Below is a small trained network, with its code and all its weights. Each question gives an input and a class and asks what happens when units are switched off, that is, made to give their printed mean instead of their output.

import numpy as np


def w(rows, s, z=0):
    codes = np.array(rows[::2]) - 128.0
    scale = np.full(codes.shape[1], s)
    scale[-1] = z or s
    return codes * scale


def norm(h):
    return h / np.sqrt((h * h).mean(-1, keepdims=True) + 1e-5)


def f(y):
    return y / 2 * (1 + np.tanh(0.7978845608 * (y + 0.044715 * y**3)))


def log_softmax(a):
    a = a - a.max(-1, keepdims=True)
    return a - np.log(np.exp(a).sum(-1, keepdims=True))


def net(x, mask):
    res = np.array(x, float).reshape(1, 7) / 4 @ E
    u = 0
    for l in range(2):
        y = f(norm(res) @ A[l][:, :-1].T + A[l][:, -1])
        res = res + np.where(mask[u : u + 14], y, B[l][:, -1]) @ B[l][:, :-1]
        u += 14
    return log_softmax(norm(res)[-1] @ U[:, :-1].T + U[:, -1])


A, B = {}, {}
E = w([
[143,140,128,1,193],'x0',
[208,198,89,101,50],'x1',
[128,127,129,127,127],'x2',
[130,123,127,127,125],'x3',
[128,127,128,127,127],'x4',
[208,115,144,166,184],'x5',
[127,126,123,129,129],'x6',
],0.0075)
A[0] = w([
[5,105,113,74,133,104],'L0N1',
[176,172,61,179,53,100],'L0N2',
[216,102,122,236,140,89],'L0N3',
[77,97,122,46,246,104],'L0N4',
[182,176,139,2,147,19],'L0N5',
[169,154,149,71,101,52],'L0N6',
[76,98,147,221,132,116],'L0N7',
[188,93,169,139,210,110],'L0N8',
[36,76,207,222,160,161],'L0N9',
[91,113,158,180,131,74],'L0N10',
[77,86,113,73,204,62],'L0N11',
[87,174,113,112,43,95],'L0N12',
[152,162,102,171,61,54],'L0N13',
[9,144,111,90,58,253],'L0N14',
],0.0072,0.005)
B[0] = w([
[185,221,165,59,104,181],'L0N1',
[129,119,180,172,117,206],'L0N2',
[203,186,176,83,104,200],'L0N3',
[99,136,224,151,107,200],'L0N4',
[114,98,50,103,160,172],'L0N5',
[112,136,85,143,147,131],'L0N6',
[157,144,78,69,138,192],'L0N7',
[124,84,110,199,154,166],'L0N8',
[155,145,39,45,157,251],'L0N9',
[129,146,84,89,151,138],'L0N10',
[110,148,198,136,119,156],'L0N11',
[105,2,97,170,109,162],'L0N12',
[114,122,163,151,132,156],'L0N13',
[50,125,161,119,47,255],'L0N14',
],0.0078,0.0056)
A[1] = w([
[84,154,48,84,27,129],'L1N1',
[110,183,154,113,165,108],'L1N2',
[216,129,54,184,169,149],'L1N3',
[78,19,148,235,75,2],'L1N4',
[115,79,215,206,212,42],'L1N5',
[103,119,138,149,108,93],'L1N6',
[97,159,91,54,180,101],'L1N7',
[75,106,75,84,105,75],'L1N8',
[68,119,103,68,71,145],'L1N9',
[182,93,66,133,254,134],'L1N10',
[76,2,4,146,163,197],'L1N11',
[169,149,113,109,236,165],'L1N12',
[167,142,210,212,74,128],'L1N13',
[33,95,65,74,106,93],'L1N14',
],0.0089,0.0067)
B[1] = w([
[122,103,77,156,192,254],'L1N1',
[109,113,134,154,102,134],'L1N2',
[117,142,156,72,70,228],'L1N3',
[57,190,59,198,106,151],'L1N4',
[81,4,87,143,169,140],'L1N5',
[135,155,127,125,118,120],'L1N6',
[150,120,138,196,108,186],'L1N7',
[186,124,119,131,176,160],'L1N8',
[162,148,124,158,183,233],'L1N9',
[105,132,93,103,66,231],'L1N10',
[151,198,202,81,114,222],'L1N11',
[89,97,77,139,71,225],'L1N12',
[134,101,161,168,175,221],'L1N13',
[216,138,139,124,185,203],'L1N14',
],0.011,0.0057)
U = w([
[170,181,60,94,236,253],'0',
[146,143,72,40,35,224],'1',
[86,174,233,70,163,130],'2',
[64,6,128,120,132,13],'3',
[98,141,94,241,130,85],'4',
[219,123,222,163,92,2],'5',
],0.021,0.0017)

Each question gives the input, the list of numbers given to net, and the class t.
The units are the neurons (one row each of A and B). Each row of codes is followed by its name. A weight is (code - 128) times the scale printed after its matrix; where a second scale follows, it is the last column's (A, B and U).
mask holds one flag per neuron, layer by layer. A switched-off neuron (its flag False) gives its mean, the last column of its row in B, instead of its output. The means were averaged over made-up inputs and are rounded, as every weight is.
A unit's drop is (log p(t) with every unit on - log p(t) with that unit switched off) / (log p(t) with every unit on - log p(t) with every unit switched off).
most important unit: the unit with the biggest drop
top k neurons: the k neurons with the biggest drops, biggest first
top k neurons in layer l: the k neurons of layer l with the biggest drops, biggest first
drop of u: that unit's drop, to one decimal
input [-1,-1,3,-4,0,-8,-6], class 0: top 2 neurons in layer 1 => (L1N1 L1N9)
input [3,0,-5,8,0,-6,1], class 2: most important unit => L0N9
input [7,0,6,-1,2,-8,8], class 2: top 4 neurons in layer 0 => (L0N4 L0N9 L0N14 L0N1)
input [8,1,1,-2,8,3,-4], class 1: top 2 neurons => (L0N5 L0N2)
input [7,0,2,-2,5,-8,6], class 2: top 2 neurons in layer 0 => (L0N4 L0N9)
input [7,-1,0,8,-4,-8,4], class 2: top 2 neurons => (L0N4 L0N9)
input [4,1,-4,4,-6,6,-2], class 1: top 3 neurons => (L0N5 L0N14 L0N2)
input [4,0,3,-8,2,2,-1], class 3: top 2 neurons => (L0N4 L0N9)
input [-7,0,6,5,-3,-5,-6], class 0: top 2 neurons in layer 0 => (L0N9 L0N7)
input [2,0,6,-4,7,6,4], class 3: top 2 neurons => (L0N9 L1N5)
input [0,-2,-1,1,0,-7,6], class 0: top 2 neurons => (L1N1 L1N9)
input [7,0,-6,-1,-7,5,-1], class 3: top 2 neurons in layer 0 => (L0N4 L0N9)
input [0,3,7,4,-8,-3,6], class 4: top 2 neurons => (L0N9 L1N4)
input [7,2,-7,-2,-1,2,8], class 1: most important unit => L0N14
input [2,-7,0,5,1,7,5], class 3: top 2 neurons => (L1N5 L0N4)
input [7,-1,5,6,-7,2,-2], class 3: drop of L0N4 => 0.5
input [0,8,-2,-4,4,-8,-3], class 4: drop of L0N14 => 0.2
input [-3,-7,-2,1,4,8,-6], class 1: drop of L0N9 => 0.1
